Each row has a hidden value. The values are split into ranges, and the tier after each row names the range that its value falls in. Each part has its own value, ranges and names.
[ -37  144 -116 -141   24 -187  157  162  168  112 -169 -188   10  122
 -143 -308  223   35  -20  -46  336 -160  -38   37 -139  165   50  244
 -149  250  181   50   69  127  146 -125 -303 -161  396  250  566  171
 -104  305   34  -36 -491] => E
[ 233   95   40  175    7  -64   -9 -409  228   59  443    3  127  -43
 -171   -2  329   75  -21 -248  392  257 -188   79  -82 -182  118  393
   27 -224   33  147   29 -264 -159 -239 -149  158 -347   28  649 -276
 -154   61  113  -21  422] => P
[-179   75 -122   -1  120 -294   22  170   43 -152 -139   11 -123 -187
  145  -28  -27  -96   43  120  130 -137  -22 -103   10 -222  -27   40
  162  110 -210  258   27   83   84  -27   -3 -148   94   15  182  -17
 -171  155   80  163 -183] => W
[-133   53   24  327  203   82   78 -391  -46  221  376  -26  276  -44
  145  146   60  166   80   42  215 -185 -500 -216  -78 -251  128  541
  317 -218 -121  160  104   27 -251 -186  -35  158 -492   21  621 -246
 -431  412  395   25  265] => H
[ -71 -191  139   12   97 -144 -123  -91   -2  -87   85   56   46   35
  181   61   73   33  -41  -92  -17 -217  186   55   74 -119   49   98
  169   56 -144  -22  148   51   23 -168   30  184   42  -49  -40  -53
 -163  137  202   47  -81] => P
[ 283  -81   -1 -103  -45 -222   68   74  253   15    9   55 -196  -75
  -25   39  200 -141  -92 -126  -36  261  272   69   52  -42 -130   52
  -66  229  143  -16   89  -24  208  -88  -49 -162   37 -134   94   40
   43 -138 -221   64   73] => G
[ 103  -54  -34   28  181 -195   96  167  237  291    6 -122   47   14
    3  208  -21  -46  -33   77 -118  301  -86    2   23  -16  -76  262
   74  173  106   20  230  189  301 -195   -2  -52 -164 -252  221    3
 -305   61  -64  -27  121] => E
[  26  -99   60  211  117 -395 -361 -128  142 -127  310  -50  185  -80
  331  191    6  -34   63 -103  205 -194  -16  -24   54 -436   58  333
  443  -26 -361  327  347  -70   58 -363   -5  254 -209 -286  349 -335
 -448  430  364  276  170] => D
[ 223 -172   85  140   21  464  211  -42 -230  -46  193  266  -82  -27
  -26  -71  331   36  116 -101  109 -160 -153   35  -69  207 -156   94
 -202 -140  193  117 -189  207 -342  224  -23   47 -208  184  197  263
  -17   64   44  249   33] => G
[-424  203   30 -308  109 -451  -12 -181  133   66   26 -360  155  188
 -102 -152 -126  101 -153  -68  239 -233  259   26  -77 -239  391  127
  223  -61 -214 -181   76  -68  177 -307  -57   56  454  197  125 -222
   -1   72  139 -481 -345] => P
[ -44  -73  166  330   50 -134 -245 -221  126  -60  414  -19  227  106
  178   93    7   67  198   23  409 -283 -109 -183  107 -344   58  531
  439   63 -193  109  244   78  -62 -515   68  385 -112  -38  280 -449
 -423  402  365  179  209] => K
[ -47 -279  124  413  107  202 -260 -388 -130 -286  517  295  170  -69
  190   78  259  273  221  -64  286 -305 -220  -88   20 -118  -61  339
  234 -120 -239  153  -41   41 -350 -345   50  472 -290  227  288 -288
 -347  281  446  319  310] => H
[-313   18  -38 -289   28  -87  333  521 -113  -96 -400   16 -413  -33
   19  -59 -298 -212   80  359 -182 -146  394 -222  144  -10 -150 -293
   45  351  -15 -156 -175  510  220  140  290 -375  573  133 -683  229
  226 -320 -361  -53 -466] => K
[ 100    3   88  106  129  466  309  170 -177  154  244   14  -12  101
 -260   61  -41  -27  217  131  128  150 -260   -9  -52  154  -82  104
 -107 -299  177   96 -223  447 -192  147  218   93 -226   78  -52  134
  -73 -171 -135   -4  208] => E
[-175   -9   59  128  113  143  125  -52 -129 -133  135  154  -82  -91
  -52   37  -16   33  122  129  106   11  -87  -82   57 -116    1   22
   91 -151 -135   63 -196  166 -199  -12  200   98 -105  157 -139  -82
  -61 -168   37   19  144] => D
[ 145 -219  150 -119   49 -193 -184 -126  163  -40  266  -33   63  118
  -13   86  129   46  -87 -236    7   52  350  193   19  -53   34   88
   63   -2  -28 -124  124  -34  168 -282   17  240   72  -69  -14 -119
  -42  -61   22  -92  110] => G
[ -77 -160  -45  -55  195  -25  -55   73 -129 -180   42   86  -16 -104
   68    7  113   77    9  -71  -22 -132   16  146  -94   55  -44  -92
  -33 -144 -167  180  -87  111  -23   55  -10   80    0  102  109  146
 -121   59  130  113 -114] => W
[  86  -42   53   13  119 -125    5   39  -24   34   46  -28   34  -49
  162   72   65 -117  -47 -117   17 -129  -15   94  -22 -153   50  104
  103 -122  -89  242  170   43  -19   91  -44    7 -174 -222  223   91
 -207  231  148  140  -63] => D
[  45 -149   64   85  117   83  258   35   18  172 -122  177 -117  -73
   93  134  119  -44  -69   86 -243  112  -44  -56  109   43 -113  124
  -20  198  162  -95   74  166   20   63   44 -102 -211 -111  -30  159
 -137  -41  -29   44   39] => G
[-190 -333   72  245  180 -319 -440  -24  -30 -312   72  142  148  -87
  534  125   69   93   86  -16   41 -534   44  -37  121 -245  -46  219
  413  225 -427  241  337   86   41 -362  -16  327    4 -116  144 -156
 -524  567  541  431 -171] => D
[ 195   93   46  -32    0  -24  216  167  157  190   36 -111  -59  101
 -171  -35   58 -155   27   -6  178  164    2   21    3    1  -14  198
  -58   53  217   48   67  181   92  -20   -9  -89   18  -85  168   64
  -56  -13 -161  -23   -4] => E
[-176 -296   56   42  148   15 -118 -138  -78 -221   53  220   17  -33
   93  -24  242  244  -16  -70  -44 -182  100   97   18  120  -35   17
  -10   94 -128  -88  -53   65  -54 -199  -25  236  102  258    1   30
 -140   40  231   59 -112] => P
[  35 -310  243  -42  -42 -103 -357 -210   88 -354  330  109   64  199
  -25 -108  247  165   32 -266  264 -244  461  192   73    0   38   76
   58   73 -109 -174   18  -30   13 -441   24  476  349  232 -129 -211
    1   -6  175   15  -30] => G
[-140  114   76 -214  -40 -280    2 -218  155  -32   80 -165   44  165
 -126 -243  141   61 -114 -187  341 -220  284   60  -51 -125  251  158
   55   35  -30 -153   31 -123   48 -246 -136   53  405  246  219 -141
   84   75   86 -268 -279] => H
[ 405 -162  149  121   44  261  177   31   38  212  111  100   34  106
  -83   16  334  -48  -15 -175   41  114 -131  186  -19  222  -89  247
 -222  -26  347   60  106  139  -89  104 -111   94 -291 -131  305  252
 -170  121   17  140   87] => K
[-288   99 -200 -218  106 -325  -12   -6   87 -214 -159  -60  -41  -72
 -105 -327  240  175  -79  -89  292 -198   75  102 -176   64  105   -7
 -115   98 -131   70 -129  -88   95 -145 -270  -90  463  452  465   62
   -9  138  130  -91 -468] => W
[ 171  107  126   16  171  199  493  -23  109  594  114 -132   40   98
 -261  263 -100 -125 -102   91 -181  541 -225    2   19  -21   77  253
  -36 -219  332 -149   44  184   41  133  155  -84 -504 -293   25   54
  -94 -281 -235 -357  405] => K
[ 353 -322  391   59  -72 -150 -283   59  133 -250  155  176  -91  106
  121  134  116 -251  -29 -252    6   52  521  281  289 -199  -26  -39
  109   49  -58   32  263   -4   61 -130  192  374  -28 -414 -482  -84
  -68 -120   19  224  171] => D
[ -28  238   -2   81  -11   97  356   82 -132    6  -29   54 -198 -146
    5  -80  -12 -232   99  115  228 -110 -166 -183   14 -233   22   76
   69 -134   -8  269 -118  151 -261  290   79 -259 -121    4  112   82
   12   27  -54  137  -57] => D
[-121 -225  195   41  -93 -417 -348  196  234 -417   17   95 -158  104
  183    8 -107 -108  170  123  197 -219  583 -129  346 -284 -113   71
  362  546 -231 -124  194  208  290 -581  252  255  558  -15 -548 -352
 -102  -26   16  204 -125] => K
[ -25 -327   68   96  148 -454 -300   33  249 -146 -139  147   10  -83
  318  159  166   30 -125  -62 -187   11  231  121  197 -111  -75  125
  182  426 -175   -2  375  -47  298 -379  -60  180   26 -239   12  -78
 -378  193  240  200  -69] => D
[ -27  109   39 -199  -17 -429   10  -61  266    8   44 -153  -80   15
  -70  -12  -13 -112 -128  -94  116  135  344   27   52 -275  142   68
  142   84  -76  -79  105 -111  217 -224   11  -77  214  -71    7 -194
   64 -141 -118 -208  -15] => P
[-510 -151  -54  -96  212 -554  -99  401   17 -191 -660   33 -125  -88
  498  -46 -130  -82  -86  253 -205 -561  243 -109  191 -144  -20  -49
  280  615 -299   38  323  238  355 -114  -29 -134  499  -63 -183  166
 -335  422  299  189 -791] => W
[ 423 -187  189  -60   48 -259   -8  -17  310  313   28  -78   68  118
  100  186  203 -169 -250 -281 -186  214  222  241   78  -48   24  250
    3  151  231  -64  450  -82  277  -89 -131   46 -226 -506  205   85
 -201  136    2  -15   90] => G
[ -22  157   72 -137   68  -99   55 -501  248  258  364 -284  329  290
 -394 -219  303  293 -163 -320  457   41  -55  195 -229   48  368  431
  -91 -239  155 -222    4 -244  -18 -362 -290  251   93  338  713 -210
  -45  112  178 -510   16] => G
[  48 -138   -6  -76   31  -82   83  431   21  -98 -151   62 -241  -24
   69   28  -47 -168  108  139  -77  -18  234  -44  104   48 -228  -76
    4  302   37   52   21  382  205  -11  135 -139  254  -57 -267  175
  -34  -71 -195  206 -200] => E
[ 168  -86  173  182  170  433  234   23  -89  306  174   -8  195  234
 -195    4  182   79   79  -35  136   37 -368  143  -68  280   21  325
 -175 -204  302   40   22  315 -181   63  -26  253 -307   17  288  204
 -287  162  131  -14   71] => E
[-331  173   21  -63   85 -129  119 -100  -40  -28  -31 -107   46   56
  -46 -197   10   56  -11   22  300 -305  -25  -54  -47 -146  233  138
  115  -68 -135   22  -40   42 -100  -72  -51   14  233  251  193  -57
  -65  157  192 -158 -312] => D
[ 121  -34   65 -149  385  368  482 -299 -118  737  211 -185  296  125
 -261  247  125  184 -314 -205 -400  386 -382  296 -291  287  220  181
 -261 -609  328 -174  -26   46  -87  332 -101   18 -686 -137  442  336
 -127 -110   16 -551  268] => H
[-220  390  -80 -469   74  -48  519 -265  164  319  -36 -285  -29  141
 -680 -310  149  168 -292 -137  183  414   81  188 -249  168  369  -21
 -365 -273  261 -381 -358 -165   39   40 -165 -224  303  491  277   71
  391 -506 -298 -841 -146] => P
[-344  279 -336 -196  413  110  630 -128   12  494 -267 -139   82 -126
 -438 -123  217  331 -270   89 -121  429 -591  117 -366  376  183  104
 -417 -245  245 -103 -310  -20    7  231 -309 -333 -210  435  777  346
  -83 -138  -27 -577 -145] => W
[ 198  216   59 -163  -81  -26  327   48   67   76  -22  -44 -211  -23
 -226 -134  123 -255  -93 -137  180  187  138  105  -20 -105   96  -36
 -153 -158  164   90  -89  -34  -82  261  -20 -235   11  -54   73  138
  213 -219 -248 -101  -33] => D
[-159 -241   75   54  330  124  135  -40 -210  220  -60   68  139  -19
  230  205   34  119 -117   20 -370 -166 -184   72  -24   94   36   95
   57 -100  -42  -10  130  212  -50  131    6   87 -318 -121   71  250
 -325  207  276  -23 -105] => P
[ -17  -19  -47   28   67 -168   75  278  113   19  -65  -28 -105  -26
   71   45  -56 -105  108  166   60   -5   29 -135   71  -71 -136  154
  123  277    3   89  101  290  189 -154   61 -112  129  -58   41    5
 -183   91  -69  149 -104] => E

Next part:
[ 283  -82 -498  162 -468  243  629   31   89  -82  300   63 -246  -58
  -27 -105  412 -343  -50 -342  392 -129  181 -102   42   26  243    5
  -75 -244   88   46  290  134  137 -216  151  -45  491  -68   35  174
  171  -87  -96  159   27] => V
[-121   75   85 -263  561 -492 -159  -10 -208  364  298  133  123  -86
  -34 -142 -363  199 -413   92  -53 -596  174 -132 -208 -167 -260  -78
  198   37   41  407  432  -10   46 -176 -174 -110 -249  -96 -401   -9
   -2  397  -60 -251  126] => Q
[-390  188   -3 -218  148 -416 -168  216 -178  362  -92   -7   58  190
  578  134   70  -17 -600  -72 -230 -283  -68  -61 -137  -54  -99  111
  357  111 -141  183  510 -112   52    8  -40 -108 -243  269 -409  212
 -130   44  170 -319   47] => Q
[-128  -41  156  -44  -33   34 -417  351  438   75 -479 -240  324  578
  477   70 -155 -207  -87 -186 -121  155  169 -319 -285  215  -31  132
  -63  141  162 -146  457  -65 -290  220  127  326   -7  162 -411  666
  -81   27  -81 -328 -245] => V
[ 528  -45 -239 -137 -282   88  358 -107  -80  101  142   81 -380  -74
   32   78   57 -239 -164 -270  101   36  235  -50   12  141  255 -132
   71 -103  -53   50  171  186  259 -161   99 -113  491  -80   37   60
    1  -95 -121  197   -3] => V
[ 172   67  482 -160 -119  333  543  100  -46   43 -118   98  116  103
  -86 -112 -417   -2  -14  194  -11 -201  315  100  180  203 -308  -78
  350   31  -73   99  221    3   79  -63 -227   61  -93 -310 -128  211
  -36  -10 -155  227  108] => V
[ 304  121 -202  -47 -307  101 -367   82  495 -153  245  -50   49  107
   56 -205  -93   29   -7  -55  261   47   63   25    7    2  -70  220
 -139  106  -81  -67 -167  269 -123   34  141   52 -202 -113  299  198
  -16   22  180   78 -635] => A
[ 656    3  145 -427  -37   67  277 -209  -88  130 -185  103 -316   59
   -8   81 -422 -228 -254 -259 -198  234  394  -92    0  437  141 -121
  359   77  -74   -7  208  145  261   67 -189   88  516 -157 -164   86
   99  -85  -70  346  -68] => V
[ 303  111 -205  -48 -365  161 -262   24  478 -232  217  -34   39  113
   42 -224 -125   51  -12  -85  238   26   90   44   24  -22  -81  250
  -81  147  -85  -46 -230  269 -147   79   72   75 -239 -125  362  163
   19  -62  256  179 -622] => Q
[-102  -23 -447    5 -284  233  325  -82  258 -249  273   86 -158   18
  -12 -150  323  -50   89 -102  291 -182  145    4  154 -227  -57  152
  102  -68  137  -53 -164  251  132  -44  134   55  197 -118  226 -143
  235 -153  111  244   10] => Q
[ 103   30 -222   61 -252  417    8 -184  403 -457  174  -15  -29  183
   28 -155    2  108  164  -36   98 -180   88   59  -34 -146 -196  274
   75   53   21  -38 -282  151   32  311   40   56   -7  -81  242  -88
  136 -253  218  252 -209] => N
[ 414   13  -90 -337   18   27   -8 -209  -60  154  166  107 -439  -78
   25  183  -55  -26  -27   27  -49   39  189   57   79   48   58 -175
  183  -71  -81  -46 -110  283  467  -81  202 -176  465 -123   77 -236
  -78  -34 -183  154   82] => S
[ 188    0 -440  -15 -216   81  221  -28   24   85  476  102 -380 -179
   -6   45  425 -104   46    3  325 -179   59   67  145 -165   96 -104
  -45 -265   -8   -4  -19  278  399 -298  370 -257  412  -98  172 -169
  -29   17 -196   35  109] => S
[ 119  152  411 -456  126  150  216  -16   12  141  -84  158  -83   57
  -64  -13 -372   36   -3  290 -101   14  277  145  317  223 -332  -71
  509   51  -84  -97  -23  185  351  -19 -121   73  122 -320 -100 -108
   45   54 -130  265   78] => A
[ 422   41   27 -484   59  -47   64 -219  -92  194    8  142 -397  -45
   18  142 -241  -60 -161  -47 -134  144  289   21  123  172   51 -152
  344   46  -82  -45  -63  281  405  -56   14  -42  423 -166   12 -189
   12  -35  -86  264   18] => Q
[ -72   56  138 -227  476 -383  -92   -6 -191  318  273  122  132  -74
  -59 -140 -389  210 -335  124  -32 -586  195  -99 -181 -164 -271  -97
  171   37   33  397  384   -7   29 -179 -163 -109 -264 -133 -337   17
  -40  352  -95 -205  132] => Q
[-146   77   74 -234  525 -461 -177    2 -198  349  319  123  119  -84
  -17 -124 -318  222 -369  134  -34 -608  147 -101 -192 -211 -275  -78
  175   26   30  394  385   -1   58 -184 -126 -140 -273  -91 -354  -27
  -39  377  -70 -261  137] => Q
[ 184  -53 -485   70 -380  159  487   24   79  -16  351   89 -283 -105
  -22  -63  422 -238  -11 -207  389 -128  158  -41  124  -76  177  -32
  -43 -226   77   12  128  217  212 -283  230  -89  429  -98  121   26
  116  -50 -113  132   59] => Y
[-156   28   14 -108   49  -62 -671  308  519   94 -166 -183  234  413
  358   29  -55  -49   30   12   34  113   79 -194 -147   34 -115  128
 -133   96  128 -195  147  125 -153   93  296  208  -74   65 -171  395
 -111  149  -78 -338 -329] => A
[ -76   92  439  -93   55  279  243  110  -56   93  177  101  117    2
  -96  -53 -257  261  185  550   63 -480  143  240  207 -151 -501 -140
  217  -69  -85  134  -15   69  217 -166   37 -171 -288 -316    9  -49
 -232  102 -279    5  265] => S
[ -51   86  417  -54  146  193  114   86  -95  121  215   75  135    8
  -56  -34 -288  292  114  512   12 -565  106  195   67 -179 -480 -142
  161  -70  -93  216   74    9  187 -125   36 -226 -319 -242  -71  -25
 -274  140 -277 -104  264] => N
[ -59   66  367 -104  288   36  -30   49  -92  171  262   83  159  -19
  -95  -74 -361  327   51  471    5 -597  134  121  -12 -216 -468 -146
  126  -35  -41  267  102   25  137 -141   10 -203 -347 -241 -115  -43
 -238  230 -256 -155  223] => S
[ 393  -71 -422   60 -430  200  557  -23   14  -10  256   76 -324  -78
   -4  -24  318 -320  -87 -321  300  -55  200  -75   49   71  268  -56
  -25 -212   27   38  242  164  203 -217  150  -87  525  -71   55  121
  103 -102 -118  180   28] => V
[ -63   78   34 -209  456 -501  -59    9 -262  357  226  104  113  -45
   66 -123 -315   97 -554  -74  -92 -568  158 -178 -283  -88 -148  -35
  210   47   -1  450  593  -94  -10 -126 -239 -109 -211    0 -476  119
   11  324   12 -248   87] => Y
[-348  222   83 -131  325 -369 -223  167 -231  349   43   -9   79  163
  520  137   36   69 -539   70 -272 -479 -148  -17 -227  -69 -211   93
  341    4 -186  265  588 -211  168   87  -42 -239 -227  273 -548  131
 -178  118   71 -424  154] => N
[ 213   64 -163   70 -330  431 -102 -108  486 -442  199  -39   28  182
    7 -194  -69  118  188    7  159 -120   74   91  -11  -98 -206  278
  -18   78  -31  -56 -313  186  -37  274   68   53 -121 -120  321   10
   66 -203  212  238 -382] => N
[-174  100   77 -254  582 -481 -218  -16 -222  367  350  131   91 -101
   -1  -99 -293  247 -375  178  -66 -641  108  -75 -190 -228 -299  -78
  205    7    7  395  376   -5  121 -165 -112 -185 -264  -76 -373  -82
  -52  389  -76 -288  165] => A
[-389  209   68  -86  241 -299 -210  219 -184  330   14  -33   84  198
  559  163  120   45 -468   88 -236 -444 -163   -5 -193  -83 -202   93
  297  -16 -177  208  558 -196  163   72   33 -233 -214  285 -506  166
 -211   85   41 -440  165] => N
[ -32   61  391  -45  208  156   76   50  -95  118  275   82  150  -21
 -116  -70 -330  330  121  509   29 -623  125  170   23 -219 -486 -152
  118  -73  -61  259   72   16  167 -136   25 -231 -331 -266  -74  -48
 -258  182 -289 -117  262] => N
[ 304  -30 -220   48 -434  391  224 -160  392 -463   38  -11   30  195
  -27 -261 -165  -47   -5 -309  133  -62  250  -63  -81   11  -36  278
   46  162   56   31 -115  138 -207  262 -156  209  -38 -118  250  174
  226 -281  310  392 -383] => V
[ 514   78 -121   30 -473  207 -132  127  480 -193   41 -100  114  210
   85 -232 -212 -155 -116 -289  218  151  159  -81  -99  237   66  237
 -148  134  -83  -27  100  143 -278  108  -20  163 -121  -79  158  494
   30  -53  198  142 -713] => V
[ -12   17 -253   80 -265  440  106 -151  408 -459  198    5  -23  168
    4 -173  102   89  212   -2  157 -218   91   65   31 -196 -220  265
   84   13   68  -62 -287  168   55  255   70   67   19 -102  248 -115
  171 -244  187  255 -129] => N
[ 436   88  269 -511   40   62  278 -143  -36  130 -218  139 -208   78
  -21   12 -464 -152 -231 -104 -196  219  382  -19  149  424  -42  -56
  509  126  -76  -62  133  162  268   69 -258  162  361 -229 -171   22
  155  -42  -16  379  -69] => Y
[ 196   -5   -1  -21 -150   33 -413  285  515   15 -209 -189  247  403
  262  -81 -189 -212  -82 -248   84  195  183 -278 -239  251   48  151
 -192  106  105 -113  345   56 -296  120  117  280    6   39 -206  625
  -21  103  -25 -195 -501] => V
[  24  -16   75  -30  -98   47 -432  323  519   21 -319 -210  303  487
  340  -37 -178 -189  -52 -190   16  175  177 -287 -235  218  -16  156
 -141  129  140 -142  354   18 -305  162  128  320  -26   71 -269  631
  -39   77  -43 -246 -406] => V
[ 236  142  384 -481   43  145  295  -41    2  122 -130  166 -107   50
  -82  -44 -433  -17  -77  167  -98   94  330  112  310  299 -252  -58
  526   96  -96  -85   -3  196  294  -21 -199  126  147 -332  -74  -52
   92   14  -63  357   -5] => Q
[ 398  -32 -338  -88 -331  101  351  -50  -31   93  252   90 -388 -113
   31   62  224 -210  -85 -190  217   -2  182   -1  103   28  223 -120
   26 -154  -38   13   76  240  290 -251  214 -149  460  -93  136   -6
  -10  -77 -135  165   19] => Y
[ 146   96  458 -207  -62  234  442   78 -106  107  -37  119   75   41
  -71  -84 -412   74  -54  251  -22 -247  272  140  188  122 -324 -103
  355   43 -111  134  154   39  120 -113 -192  -16 -160 -302  -78  122
  -93   21 -140  192  116] => Y
[-202  144   65 -109   36 -313   59  226 -241  320 -206  -40  106  247
  585  117  -11 -153 -689 -246 -278 -291  -13 -135 -265  109    2  110
  335  100 -153  268  768 -253  -50   82 -178  -80 -178  311 -553  438
 -116  -16  159 -291   39] => V
[  92  -36 -342   34 -419  379  357 -171  343 -456  103   39  -53  139
  -22 -236   50  -42   36 -261  185 -117  222  -25   37 -113  -58  270
  126  100  104   -6 -189  183  -84  183  -86  185   52 -117  278    8
  285 -307  304  412 -203] => Y
